In the rows, 128 means zero.
Facts:
basta ρ klubuk; batrak ρ vumi; bevis ρ trune; bevube ρ steva; braba ρ dretir; brapo ρ tago
brivak ρ trune; bropi ρ flegrirer; brote ρ vumi; brunuk ρ graflegrok; brupim ρ tuzer; budur ρ tago
buskil ρ nudrek; dabo ρ maskik; dabul ρ vafa; daklen ρ rubravi; dastetrus ρ dretir; dedu ρ skuro
deru ρ klubuk; deskir ρ klubuk; didori ρ maskik; distin ρ skuro; doflas ρ vafa; dragran ρ flegrirer
dregin ρ steva; drenizom ρ klozan; dreten ρ zazum; dretu ρ luba; drinem ρ dretir; driner ρ trune
driskol ρ matrari; faklar ρ steva; fanatu ρ klubuk; fenim ρ graflegrok; fevi ρ gredi; fibol ρ graflegrok
flamul ρ graflegrok; flegrirer ρ ploze; flera ρ ploze; fletrim ρ fusa; flori ρ klozan; flura ρ nudrek
flusto ρ skuro; fufli ρ tago; fuplir ρ ploze; fusa ρ vafa; ganar ρ graflegrok; gesidri ρ tago
gifek ρ trune; giklar ρ zazum; gito ρ dretir; gizil ρ ponur; gonuskin ρ gredi; gopek ρ flegrirer
graflegrok ρ rubravi; gramoskol ρ flegrirer; gredi ρ vafa; greli ρ dretir; grifla ρ zazum; grofa ρ gredi
groma ρ tago; grupul ρ matrari; grusa ρ ponur; gustar ρ skuro; kiskinen ρ rubravi; kistuflo ρ tago
kletul ρ klozan; klibre ρ graflegrok; klubuk ρ ponur; klufe ρ skuro; klufla ρ nudrek; klupliplas ρ zazum
kluskin ρ rubravi; kufle ρ klozan; legul ρ klozan; lerodo ρ dretir; levalel ρ luba; libik ρ klozan
ligri ρ nudrek; lizenu ρ ploze; lozuvur ρ trune; luba ρ rubravi; luve ρ trune; magrigro ρ trune
maskik ρ rubravi; matrari ρ klozan; misken ρ klubuk; nabok ρ luba; neklum ρ skuro; ninar ρ legul
nivus ρ zazum; nudrek ρ trune; petrok ρ ponur; pife ρ rubravi; plagok ρ matrari; plarusom ρ matrari
platrol ρ flegrirer; plofu ρ steva; plomam ρ matrari; plugozun ρ grusa; ponen ρ fusa; pugam ρ skuro
rakle ρ ploze; rase ρ graflegrok; reflol ρ klubuk; remam ρ tuzer; riflek ρ trune; rigun ρ tago
ropagun ρ tuzer; sasku ρ tago; sasten ρ nudrek; sefus ρ ploze; skizatur ρ luba; skuflu ρ luba
skula ρ graflegrok; skuro ρ ponur; stedi ρ legul; steva ρ grusa; stipun ρ tago; stobak ρ ploze
stobra ρ ponur; stomis ρ riflek; stomul ρ steva; stonar ρ ploze; stunil ρ luba; sufetrar ρ gredi
suvir ρ dretir; tago ρ ponur; tazak ρ skuro; temun ρ luba; tifin ρ gredi; trado ρ dretir
trafik ρ nudrek; trafli ρ luba; tragas ρ nudrek; trustum ρ klubuk; tubro ρ ponur; tugra ρ klozan
tuzer ρ vafa; vatrarin ρ flegrirer; vebro ρ flegrirer; vipun ρ steva; voplem ρ grusa; vumi ρ klubuk
zazum ρ rubravi; zeleklel ρ flegrirer; zezoklim ρ flegrirer; zumun ρ zazum; basta Φ flera; batrak Φ petrok
bevis Φ greli; braba Φ plugozun; brapo Φ trafli; bropi Φ dedu; brote Φ fufli; brunuk Φ fletrim
buskil Φ ligri; dabo Φ stomul; dabul Φ klufla; dastetrus Φ kiskinen; dedu Φ ninar; deru Φ bevis
dragran Φ buskil; dregin Φ ponur; dreten Φ tubro; dretu Φ dreten; driner Φ dastetrus; driskol Φ suvir
fevi Φ riflek; flegrirer Φ graflegrok; flera Φ pife; fletrim Φ sefus; flura Φ dabo; flusto Φ klibre
fufli Φ flori; fuplir Φ stobra; fusa Φ grofa; ganar Φ klufe; gesidri Φ rakle; gifek Φ gramoskol
giklar Φ flegrirer; gopek Φ sasten; gramoskol Φ budur; gredi Φ tragas; greli Φ neklum; grifla Φ luba
grofa Φ plofu; groma Φ gifek; grupul Φ kistuflo; kiskinen Φ brote; kletul Φ ploze; klibre Φ vumi
klubuk Φ fevi; klufe Φ trustum; klufla Φ tazak; levalel Φ rase; libik Φ bropi; ligri Φ giklar
luve Φ platrol; matrari Φ dretir; nabok Φ deru; ninar Φ stipun; nivus Φ zazum; nudrek Φ bevube
petrok Φ nudrek; platrol Φ klubuk; plofu Φ dragran; ploze Φ skuflu; plugozun Φ temun; ponen Φ sufetrar
pugam Φ batrak; rigun Φ pugam; rubravi Φ dretu; sasten Φ fusa; sefus Φ dregin; skizatur Φ fuplir
skuflu Φ tuzer; skuro Φ driskol; stedi Φ tifin; stipun Φ flamul; stobak Φ klozan; stobra Φ stobak
stomis Φ brupim; stomul Φ dabul; stonar Φ driner; sufetrar Φ vafa; suvir Φ luve; tazak Φ gredi
tifin Φ flura; trado Φ remam; trafik Φ braba; trafli Φ lizenu; tragas Φ stonar; trustum Φ lozuvur
tugra Φ fanatu; vafa Φ maskik; vatrarin Φ steva; vebro Φ stomis; voplem Φ kufle; vumi Φ gesidri
zazum Φ trune; zezoklim Φ brivak; basta ε stobak; batrak ε tubro; bevube ε stonar; braba ε grifla
brapo ε tazak; brivak ε nivus; brupim ε gesidri; buskil ε plomam; dabul ε fanatu; dastetrus ε dretir
dedu ε brupim; deru ε kistuflo; didori ε nudrek; distin ε gramoskol; doflas ε ligri; dragran ε flegrirer
dregin ε dedu; dretir ε gizil; drinem ε matrari; driskol ε rase; fanatu ε driskol; fevi ε klufe
flamul ε pife; flegrirer ε dastetrus; flori ε brunuk; flura ε levalel; ganar ε gifek; gesidri ε brivak
gito ε magrigro; gonuskin ε skizatur; graflegrok ε greli; grifla ε fibol; grofa ε trado; groma ε dabul
grupul ε flamul; kiskinen ε flura; klibre ε neklum; klozan ε kiskinen; klufe ε klozan; klupliplas ε sasku
kluskin ε vatrarin; legul ε sefus; magrigro ε suvir; maskik ε groma; misken ε flori; nabok ε didori
ninar ε reflol; nivus ε fevi; plagok ε stipun; platrol ε pugam; plofu ε fenim; plomam ε tifin
ploze ε tragas; ponur ε petrok; pugam ε faklar; rase ε skuro; reflol ε gustar; remam ε lozuvur
rigun ε vumi; sasku ε misken; sefus ε fufli; skula ε temun; stipun ε legul; stobak ε riflek
stomis ε ploze; stonar ε gito; stunil ε dragran; suvir ε basta; tago ε distin; tazak ε vebro
trado ε zeleklel; tragas ε kufle; trune ε ninar; trustum ε trune; tubro ε skula; tugra ε dretu
tuzer ε platrol; vebro ε maskik; voplem ε flera; vumi ε stobra; zeleklel ε brapo; zumun ε batrak
basta Σ 128; batrak Σ 128; bevis Σ 98; bevube Σ 128; braba Σ 128; brapo Σ 128
brivak Σ 98; bropi Σ 98; brote Σ 98; brunuk Σ 98; brupim Σ 128; budur Σ 128
buskil Σ 98; dabo Σ 128; dabul Σ 98; daklen Σ 98; dastetrus Σ 128; dedu Σ 98
deru Σ 128; deskir Σ 98; didori Σ 128; distin Σ 98; doflas Σ 98; dragran Σ 98
dregin Σ 98; drenizom Σ 98; dreten Σ 128; dretir Σ 128; dretu Σ 128; drinem Σ 128
driner Σ 98; driskol Σ 128; faklar Σ 98; fanatu Σ 98; fenim Σ 98; fevi Σ 128
fibol Σ 128; flamul Σ 98; flegrirer Σ 128; flera Σ 128; fletrim Σ 128; flori Σ 128
flura Σ 128; flusto Σ 98; fufli Σ 98; fuplir Σ 128; fusa Σ 128; ganar Σ 98
gesidri Σ 98; gifek Σ 128; giklar Σ 98; gito Σ 98; gizil Σ 128; gonuskin Σ 98
gopek Σ 98; graflegrok Σ 128; gramoskol Σ 98; gredi Σ 128; greli Σ 98; grifla Σ 128
grofa Σ 98; groma Σ 128; grupul Σ 98; grusa Σ 128; gustar Σ 98; kiskinen Σ 98
kistuflo Σ 98; kletul Σ 128; klibre Σ 98; klozan Σ 98; klubuk Σ 128; klufe Σ 128
klufla Σ 128; klupliplas Σ 128; kluskin Σ 128; kufle Σ 98; legul Σ 128; lerodo Σ 98
levalel Σ 128; libik Σ 98; ligri Σ 98; lizenu Σ 98; lozuvur Σ 128; luba Σ 98
luve Σ 98; magrigro Σ 98; maskik Σ 128; matrari Σ 128; misken Σ 128; nabok Σ 128
neklum Σ 128; ninar Σ 128; nivus Σ 98; nudrek Σ 128; petrok Σ 128; pife Σ 128
plagok Σ 98; plarusom Σ 98; platrol Σ 98; plofu Σ 128; plomam Σ 128; ploze Σ 128
plugozun Σ 128; ponen Σ 128; ponur Σ 128; pugam Σ 128; rakle Σ 128; rase Σ 98
reflol Σ 98; remam Σ 128; riflek Σ 98; rigun Σ 98; ropagun Σ 128; rubravi Σ 128
sasku Σ 128; sasten Σ 128; sefus Σ 128; skizatur Σ 98; skuflu Σ 98; skula Σ 128
skuro Σ 128; stedi Σ 128; steva Σ 98; stipun Σ 98; stobak Σ 98; stobra Σ 128
stomis Σ 98; stomul Σ 128; stonar Σ 98; stunil Σ 128; sufetrar Σ 128; suvir Σ 128
tago Σ 128; tazak Σ 98; temun Σ 128; tifin Σ 128; trado Σ 128; trafik Σ 98
trafli Σ 98; tragas Σ 128; trune Σ 128; trustum Σ 128; tubro Σ 98; tugra Σ 98
tuzer Σ 98; vafa Σ 128; vatrarin Σ 98; vebro Σ 128; vipun Σ 98; voplem Σ 98
vumi Σ 128; zazum Σ 128; zeleklel Σ 98; zezoklim Σ 98; zumun Σ 128

Known rows:
[152 126 141 131 122 119 128 135  97 127  71 134 132 149 115 126 145 154
 122 114 101  99 106 163 132 128 119 146 128 107 122 116 142 162 130  94
 111 101 140 149 107 113 152] -> matrari
[119 144 129 120 127 138 124 142 116 126  95 126 137 134 130 123 136 154
 132 112 135 119 143 140 133 131 124 121 127 144 133 123 172 135 139 115
 133 110 145 140 135 133 126] -> dabo
[118 142 128 128 130 135 119 142 120 124  90 121 134 138 125 129 134 153
 125 122 133 124 140 130 128 133 124 125 124 136 127 118 172 134 137 115
 140 108 144 141 135 132 127] -> stomul
[150  41 116 122 140  94  99 123 113 129 190 135 123 141 121 139 149  99
 143 144 126 131 157 130 132 124 147 204 117 107 181 158  80  99 123 176
 118 157 108 120 115 127  82] -> dabul
[114 124 143 130 135 133 138 137 111 123 120 126 135 145 116 127 119 154
 117 143 122 133  96 108 138 129 140 124 132 154 100 120 178 122 140 109
 112 138 123 136 138 143 135] -> sasku
[117 146 129 124 126 133 120 143 115 127  95 126 138 130 128 124 133 151
 126 109 145 117 137 142 132 130 124 132 125 147 133 127 174 131 140 116
 136 113 149 138 137 132 126] -> dreten
[134 124 132 129 133 135 132 107 144 132 184 127 122 111 140 135 127 109
 134 136 122 150 137 112 132 125 136 115 137 124 109 130  95 123 115 148
 112 158 111 108 125 127 120] -> dragran
[146 128 150 141 119 131 149 108  72 133 141 128 133 141 139 148 124 159
 117 131 106 116  54 127 148 120 122 114 139 154  78 115 207 131 135  89
  67 144 129 150 117 120 146] -> flegrirer
[109 137 144 120 130 131 133 136 111 127 122 133 138 141 122 118 122 148
 125 128 128 125 113 124 142 126 137 126 135 156 114 129 186 124 143 118
 112 134 128 131 138 143 137] -> stunil
[113 136 145 126 134 143 136 132 101 127 123 131 139 142 119 123 120 157
 124 137 118 135  88 112 142 125 144 117 136 157 104 123 177 127 140 105
 112 139 126 134 144 138 137] -> dastetrus
[135 142 109 122 120 130 120 115 156 138 152 120 116  97 155 136 133 117
 134 125 147 132 161 123 122 124 118 110 117 123 144 133  91 122 113 152
 149 137 137 119 127 115 105] -> lizenu
[147 116 141 137 119 122 151 123  80 129 119 140 136 147 117 128 112 143
 116 137 107 113  40 132 143 120 128 138 133 148 118 125 166 128 137  85
  86 136 122 145 118 122 156] -> legul
[118 121 145 127 135 133 132 140 112 123 108 125 135 147 121 126 125 148
 123 142 120 132 107 116 135 128 139 126 132 144  99 121 175 129 138 112
 118 129 127 136 135 142 132] -> pugam
[142 120 123 138 114 121 143 139 113 128  82 123 129 143 122 134 127 157
 107 134 122 114  91 136 130 131 102 152 119 125 119 111 164 132 133 108
 127 103 138 156 109 129 149] -> klubuk
[128 113 125 129 134 124 131 120 159 127 160 127 121 114 133 127 122 106
 127 141 130 146 143 111 127 127 132 132 131 113 118 133  77 121 115 151
 133 146 111 109 124 132 123] -> reflol
[133 129 111 126 128 133 116 123 160 129 143 125 120 111 138 130 138 105
 137 123 135 136 172 132 115 129 121 122 124 102 141 132  70 131 114 151
 155 126 129 115 125 118 114] -> lerodo
[121 162 117 128 125 135 127 140 105 131 104 122 130 131 118 125 130 166
 125 115 134 120 126 134 133 134 123 118 116 155 127 120 162 127 140 118
 144 106 144 148 141 127 126] -> fletrim
[116 129 129 129 128 134 114 143 125 126  84 119 133 133 151 130 131 149
 122 126 154 123 118 121 128 124 124 120 122 147 125 126 193 122 134 103
 141 116 153 143 140 130 120] -> budur
[124 145 129 126 128 140 117 139 112 127  93 123 135 136 126 131 137 156
 131 115 130 120 142 136 128 133 127 120 124 139 126 118 162 138 138 111
 139 107 148 142 138 126 125] -> tifin
[151  91 124 132 112 106 143 105 132 132 156 141 124 118 150 133 118  86
 126 147 120 126  77 131 123 113 117 133 128 103 139 141  79 121 112 126
 107 148 116 120 104 111 138] -> tuzer
[134 136 105 120 126 142 118 124 155 131 141 128 122 110 126 121 135 109
 141 125 128 135 172 133 114 131 124 124 120 100 153 131  48 133 114 147
 159 119 127 119 124 116 120] -> luve

Rows:
No name comes twice in this set of rows, the named rows included.
[125 108 127 127 129 128 132 117 158 130 164 129 124 112 149 126 116  99
 123 157 139 150 115 103 126 120 133 126 131 126 119 139  89 111 115 142
 128 157 115 107 126 132 125]	tubro
[143  55 140 128 151  97  93 137  63 126 144 127 133 170 113 149 159 157
 131 126 121 114 143 144 149 130 159 205 121 144 141 143 189 112 144 136
  86 149 125 147 128 136  87]	vebro
[144  76 126 126 136 110 114 112 121 132 195 128 120 129 135 143 144 108
 140 140 123 140 155 123 134 124 143 161 125 116 147 145  97 112 119 164
 108 157 113 117 120 125  94]	zeleklel
[121 141 142 128 135 125 133 139 103 123 120 132 135 142 109 119 123 152
 126 120 121 125 127 138 140 133 139 140 136 151 117 123 166 131 143 119
 109 125 123 133 137 142 138]	nabok
[132 112 118 141 136 137 125 120 159 122 168 125 121 120 113 136 125 105
 131 134 124 145 154 120 116 135 125 135 137  98 140 129  71 122 120 158
 139 130 106 111 123 129 122]	voplem
[121 157 134 128 131 134 138 126  93 133 135 124 129 137 118 133 124 166
 122 127 120 128 107 116 142 133 137 106 126 172  97 118 177 122 141 116
 111 134 131 143 142 135 127]	sefus
[148  43 115 125 142  99 104 128 129 127 184 132 122 140 123 138 146 103
 133 155 132 139 158 121 131 125 144 206 118 106 169 153  83  97 122 180
 121 157 107 120 113 135  85]	tazak
[113 131 137 126 123 151 115 134 118 126 105 122 139 137 150 140 143 144
 142 122 136 120 126 120 123 123 118 100 131 129 130 119 217 130 139 109
 135 111 152 148 137 128 117]	rakle
[126  80 120 130 131 111 107 121 140 128 170 134 128 115 158 131 124  79
 133 129 167 134 136 130 124 116 137 158 126 125 175 161 105  94 122 155
 124 156 123 106 129 127 103]	rase
[156 102 116 139 116 113 139 107 130 131 155 139 120 116 138 134 120  94
 122 134 119 122  94 141 124 121 116 146 128 101 143 137  66 129 113 133
 111 138 113 119 103 111 142]	doflas
[141  98 143 148 121 121 146 129  98 122 106 130 136 153 126 137 115 135
 112 142 117 116  58 131 132 125 115 144 136 126 126 120 181 121 139  96
  98 117 125 144 115 130 153]	vumi
[ 90 168 181 128 128  40 174 129 129 127  74 120 103 151 122 140 101  81
 128 138 113 110 132 115 119 131 153  78 133 157  83 118 203 146 139 120
 110 136 115 133 144 147 153]	klufe
[124 163 130 112 128 135 124 137 112 133  95 119 129 135 127 130 149 168
 130 116 114 119 150 133 136 132 127 119 118 141 105 112 172 143 134 120
 136 115 148 149 133 128 121]	flera
[154  35 126 126 116  87 119 137  54 128 152 144 144 171 119 142 138 129
 128 145 127 101  70 149 146 116 123 225 117 136 199 154 219  88 151 137
  87 137 124 158 105 135 109]	maskik
[135 171 134 123 135 238 141 129 114 127 138 138 167 119 118  93 116 219
 107 140 108 166  31  91 160 125 130 100 152 164  41 105 134 133 133  61
 106 145 130 121 140 135 164]	suvir

The same nodes again, as new rows of numbers:
Known rows:
[109 187 136 108  80 166  93 124 146 117 170 146  83] -> plofu
[116 108  97 135 182 143  47 125 101 115  26 143 149] -> fenim
[133 112  94  97 145 153 126 125 130 108  94 116 151] -> deskir
[127 154 157 131 118  70  78 114 200 153 164 127 140] -> dastetrus
[ 85 166 160 143 104 103 161 144  99 162 147 140 136] -> dretir
[130 139 158 136 125 129 124 135 140 147 155 133  89] -> suvir
[147 136 162 138 121 135 135 119 158 148 162 140  90] -> trado
[138 121 208 178 179 114 171 177 173 159 128  87 140] -> pife
[113 131 161 157 178 127  93 141 126 169 138 127  88] -> temun
[100 188 172 145  57 169  57 145 186  77 115 148 133] -> nabok
[109 149 154 128 116 113 108 151 141 141 158 122  99] -> brupim
[ 81 112 137 154 104  87 119 124 190 146 179 135 102] -> klufla
[117 152 175 142  85  92 181 156 103 154 150 147 134] -> ploze
[150 104  95 110 133 132 116 132 108  98  95 121 144] -> plarusom
[135 139 153 125 134 149 151 117 172 156 158 137  98] -> groma
[ 94 184 120 111  84 151 185  81 105 174 218 151 118] -> tago
[120 149 155 131 116 125 114 148 149 138 146 131 100] -> fevi
[113 103 103 130 168  92 159 148  31 152  74 138 173] -> riflek
[146 120  88  98 147  89  75  84 157 119 114 110 191] -> brote
[125 145 159 136 117 121 122 138 150 140 155 135  96] -> sufetrar
[104 154 134 141 119 148  48  97 131 142 145 170  73] -> grifla

Rows:
No name comes twice in this set of rows, the named rows included.
[116  59  74 146 133 106 148 114 150 104 121 118 147]	dabul
[ 83 143 146 161  90  63 165 108 133 171 172 154 146]	gredi
[166 120  81  96 102 169 156  98 130  82 133 120 146]	rigun
[114 131 156 144 111  69 113 130 201 147 158 125 130]	tragas
[137 155 148 117  88 151 164 117 168 133 210 113  99]	deru
[ 61  85 126 170 147  94 118 131 182 168 137 158  86]	tifin
[120 137 105 169 138 140 140 112  37 107 121 117 190]	luba
[125 128 181 162 169 140  91 135 161 159  83 150 109]	levalel
[137 182 164 190  96 143 201 115  66 136 244  98 125]	graflegrok
[ 61 167 183 140 107  84  99 196 109 153  41 178 166]	nudrek

